Below are the code and all the weights of a small trained network. Each question names an input and a class and asks about switching units off, where a switched-off unit gives its printed mean instead of its output.

import numpy as np


def w(rows, s, z=0):
    codes = np.array(rows[::2]) - 128.0
    scale = np.full(codes.shape[1], s)
    scale[-1] = z or s
    return codes * scale


def f(y):
    return y / 2 * (1 + np.tanh(0.7978845608 * (y + 0.044715 * y**3)))


def log_softmax(a):
    a = a - a.max(-1, keepdims=True)
    return a - np.log(np.exp(a).sum(-1, keepdims=True))


def net(x, mask):
    res = np.array(x, float).reshape(1, 3) / 4 @ E
    y = f(res @ A[0][:, :-1].T + A[0][:, -1])
    res = res + np.where(mask, y, B[0][:, -1]) @ B[0][:, :-1]
    return log_softmax(res[-1] @ U[:, :-1].T + U[:, -1])


A, B = {}, {}
E = w([
[191,157,156,90,219,161,188,87,196],'x0',
[193,77,100,92,139,16,94,64,145],'x1',
[209,203,124,254,146,25,130,143,26],'x2',
],0.0097)
A[0] = w([
[132,164,135,141,81,143,203,205,153,80],'n0',
[53,122,144,105,127,148,156,67,144,41],'n1',
[136,118,105,123,107,91,122,87,172,245],'n2',
[187,134,123,168,149,124,124,185,114,63],'n3',
[216,62,94,103,125,117,117,61,125,86],'n4',
[136,168,138,142,146,133,131,95,68,2],'n5',
[199,203,140,99,172,165,231,124,160,61],'n6',
[119,48,127,89,123,181,130,75,120,63],'n7',
[107,94,171,154,71,102,85,159,128,23],'n8',
[186,172,146,107,187,167,138,118,156,51],'n9',
[157,211,166,173,170,70,129,127,124,142],'n10',
[96,125,124,79,81,163,157,139,164,57],'n11',
[115,146,135,160,114,194,166,181,131,122],'n12',
[77,126,105,145,71,89,113,204,141,58],'n13',
[65,171,191,146,149,150,246,183,120,140],'n14',
[143,167,240,204,83,122,115,113,66,128],'n15',
[137,157,114,168,139,106,182,124,125,34],'n16',
],0.011,0.0048)
B[0] = w([
[224,110,65,108,74,20,166,89,195,180],'n0',
[127,204,125,170,140,216,85,193,223,185],'n1',
[162,136,57,40,150,105,218,172,102,203],'n2',
[66,217,123,118,47,136,73,177,229,184],'n3',
[238,73,106,137,42,74,187,133,142,212],'n4',
[231,170,120,229,174,165,35,189,184,155],'n5',
[169,74,169,42,117,252,64,73,39,237],'n6',
[118,188,83,135,129,141,104,189,212,205],'n7',
[200,105,200,153,61,172,69,66,66,167],'n8',
[111,58,223,126,47,231,91,130,50,197],'n9',
[97,164,41,71,148,143,125,193,166,255],'n10',
[170,191,69,87,173,156,76,180,197,208],'n11',
[224,38,104,91,106,56,252,170,125,217],'n12',
[167,28,180,91,117,216,2,81,54,194],'n13',
[216,101,100,90,84,31,245,173,114,244],'n14',
[92,143,23,30,126,169,89,160,151,250],'n15',
[144,152,106,187,128,210,14,173,202,161],'n16',
],0.0074,0.0097)
U = w([
[115,218,72,146,130,200,64,169,246,42],'0',
[192,92,88,138,75,86,171,131,158,121],'1',
[142,79,169,126,82,254,24,108,47,65],'2',
[91,134,74,82,138,137,175,142,104,191],'3',
[64,197,215,216,141,155,128,70,173,3],'4',
],0.01,0.0052)

Each question gives the input, the list of numbers given to net, and the class t.
The units are the neurons (one row each of A and B). Each row of codes is followed by its name. A weight is (code - 128) times the scale printed after its matrix; where a second scale follows, it is the last column's (A, B and U).
mask holds one flag per neuron, in row order. A switched-off neuron (its flag False) gives its mean, the last column of its row in B, instead of its output. The means were averaged over made-up inputs and are rounded, as every weight is.
A unit's drop is (log p(t) with every unit on - log p(t) with that unit switched off) / (log p(t) with every unit on - log p(t) with every unit switched off).
The circuit of an input: a set's keep is (log p(t) with only the set's units on - log p(t) with every unit switched off) / (log p(t) with every unit on - log p(t) with every unit switched off). Starting from the 12 units with the biggest drops (on a tie, the unit counted first), units are removed one at a time, each time the one whose removal leaves the highest keep (on an exact tie, the one counted first), for as long as the keep stays at least 0.8.
units of the circuit, in order: the units of the circuit, biggest drop first
top k neurons: the k neurons with the biggest drops, biggest first
drop when u is switched off: that unit's drop, to one decimal
input [7,-1,-4], class 2: units of the circuit, in order : n6
input [-7,-7,-4], class 1: top 2 neurons : n12, n14
input [-8,-8,8], class 0: top 2 neurons : n15, n3
input [-6,-6,3], class 1: top 3 neurons : n12, n6, n0
input [4,-7,-4], class 1: top 2 neurons : n14, n12
input [-4,3,2], class 2: top 2 neurons : n14, n12
input [6,-6,3], class 1: top 2 neurons : n14, n12
input [3,2,2], class 3: top 2 neurons : n13, n8
input [-6,1,6], class 0: top 2 neurons : n6, n15
input [5,-3,-4], class 2: top 2 neurons : n6, n9
input [2,3,0], class 3: top 3 neurons : n14, n12, n0
input [-3,4,-5], class 0: top 2 neurons : n14, n12
input [7,-2,4], class 2: drop when n6 is switched off : 0.5
input [-7,-7,2], class 1: drop when n9 is switched off : 0.3
input [-1,-7,-6], class 1: units of the circuit, in order : n12
input [5,-8,-4], class 1: drop when n14 is switched off : 0.3
